Below is a small trained network, with its code and all its weights. Each question gives an input and a class and asks what happens when units are switched off, that is, made to give their printed mean instead of their output.

import numpy as np


def w(rows, s, z=0):
    codes = np.array(rows[::2]) - 128.0
    scale = np.full(codes.shape[1], s)
    scale[-1] = z or s
    return codes * scale


def norm(h):
    return h / np.sqrt((h * h).mean(-1, keepdims=True) + 1e-5)


def f(y):
    return y / 2 * (1 + np.tanh(0.7978845608 * (y + 0.044715 * y**3)))


def log_softmax(a):
    a = a - a.max(-1, keepdims=True)
    return a - np.log(np.exp(a).sum(-1, keepdims=True))


def net(x, mask):
    res = np.array(x, float).reshape(1, 4) / 4 @ E
    u = 0
    for l in range(2):
        y = f(norm(res) @ A[l][:, :-1].T + A[l][:, -1])
        res = res + np.where(mask[u : u + 11], y, B[l][:, -1]) @ B[l][:, :-1]
        u += 11
    return log_softmax(norm(res)[-1] @ U[:, :-1].T + U[:, -1])


A, B = {}, {}
E = w([
[3,105,107,73,203,181,129],'x0',
[134,155,195,97,193,105,116],'x1',
[61,243,131,119,71,97,215],'x2',
[104,94,229,136,92,48,170],'x3',
],0.0051)
A[0] = w([
[69,142,104,87,64,58,162,99],'0.n1',
[79,103,116,227,68,140,126,77],'0.n2',
[61,187,96,52,49,118,212,72],'0.n3',
[218,24,180,130,2,110,135,128],'0.n4',
[187,150,120,139,66,212,149,69],'0.n5',
[162,110,149,57,123,168,142,107],'0.n6',
[179,194,9,122,172,181,114,3],'0.n7',
[13,186,120,165,23,125,231,119],'0.n8',
[128,214,228,102,118,67,169,129],'0.n9',
[24,175,229,140,185,186,175,94],'0.n10',
[208,77,35,195,90,203,110,92],'0.n11',
],0.0058,0.0021)
B[0] = w([
[128,171,99,149,135,144,120,170],'0.n1',
[163,109,165,73,136,169,167,138],'0.n2',
[42,116,109,195,129,107,157,213],'0.n3',
[178,87,145,184,176,86,126,211],'0.n4',
[181,153,134,142,89,100,91,144],'0.n5',
[88,118,122,146,128,127,126,128],'0.n6',
[125,80,71,125,64,188,156,183],'0.n7',
[123,145,111,176,154,254,147,253],'0.n8',
[163,203,171,88,165,75,115,212],'0.n9',
[160,106,163,87,130,82,94,206],'0.n10',
[132,211,176,29,120,66,114,209],'0.n11',
],0.0098,0.005)
A[1] = w([
[130,146,67,72,65,125,117,41],'1.n1',
[122,184,88,119,44,106,100,77],'1.n2',
[143,216,97,100,94,132,125,243],'1.n3',
[64,154,82,176,135,211,121,92],'1.n4',
[181,133,83,125,96,47,97,1],'1.n5',
[41,53,162,1,140,164,126,106],'1.n6',
[43,157,149,150,94,141,195,10],'1.n7',
[14,102,180,126,200,115,79,133],'1.n8',
[179,87,155,230,96,161,174,148],'1.n9',
[109,59,152,192,132,86,131,34],'1.n10',
[141,182,92,99,143,193,81,201],'1.n11',
],0.0092,0.00097)
B[1] = w([
[193,59,71,159,106,160,109,172],'1.n1',
[122,40,89,118,155,141,95,161],'1.n2',
[44,24,122,137,165,154,122,205],'1.n3',
[116,172,167,179,92,142,138,250],'1.n4',
[67,179,168,70,188,104,172,180],'1.n5',
[101,254,186,146,172,91,156,254],'1.n6',
[141,185,91,176,123,157,103,203],'1.n7',
[233,39,100,94,93,94,106,245],'1.n8',
[85,67,100,21,134,120,71,180],'1.n9',
[133,143,34,84,90,187,141,149],'1.n10',
[94,104,133,189,53,122,172,219],'1.n11',
],0.009,0.0055)
U = w([
[123,57,50,58,70,155,89,7],'0',
[53,255,119,199,68,208,145,248],'1',
[174,199,187,32,159,43,106,187],'2',
],0.008,0.0012)

Each question gives the input, the list of numbers given to net, and the class t.
The units are the neurons (one row each of A and B). Each row of codes is followed by its name. A weight is (code - 128) times the scale printed after its matrix; where a second scale follows, it is the last column's (A, B and U).
mask holds one flag per neuron, layer by layer. A switched-off neuron (its flag False) gives its mean, the last column of its row in B, instead of its output. The means were averaged over made-up inputs and are rounded, as every weight is.
A unit's drop is (log p(t) with every unit on - log p(t) with that unit switched off) / (log p(t) with every unit on - log p(t) with every unit switched off).
The circuit of an input: a set's keep is (log p(t) with only the set's units on - log p(t) with every unit switched off) / (log p(t) with every unit on - log p(t) with every unit switched off). Starting from the 12 units with the biggest drops (on a tie, the unit counted first), units are removed one at a time, each time the one whose removal leaves the highest keep (on an exact tie, the one counted first), for as long as the keep stays at least 0.8.
units of the circuit, in order: the units of the circuit, biggest drop first
top k neurons: the k neurons with the biggest drops, biggest first
top k neurons in layer l: the k neurons of layer l with the biggest drops, biggest first
drop of u: that unit's drop, to one decimal
input [5,-8,-8,-3], class 2: units of the circuit, in order -> (0.n11)
input [-6,-7,1,1], class 2: units of the circuit, in order -> (0.n4; 0.n11)
input [5,-4,-5,4], class 2: units of the circuit, in order -> (1.n6; 1.n8)
input [4,-3,-8,0], class 2: top 2 neurons -> (1.n6; 0.n8)
input [5,6,5,-1], class 2: top 2 neurons -> (0.n10; 1.n8)
input [-7,-8,0,-3], class 2: top 2 neurons -> (0.n4; 0.n11)
input [1,-7,-8,5], class 2: top 3 neurons in layer 0 -> (0.n11; 0.n8; 0.n3)
input [2,-6,-3,6], class 0: top 2 neurons -> (0.n4; 1.n10)
input [6,-6,-5,0], class 2: top 2 neurons -> (0.n8; 1.n6)
input [8,-3,-6,-7], class 1: drop of 1.n6 -> 0.9
input [7,-8,-7,-5], class 1: drop of 1.n6 -> 1.4
input [-1,-4,-5,2], class 2: drop of 0.n11 -> 0.6
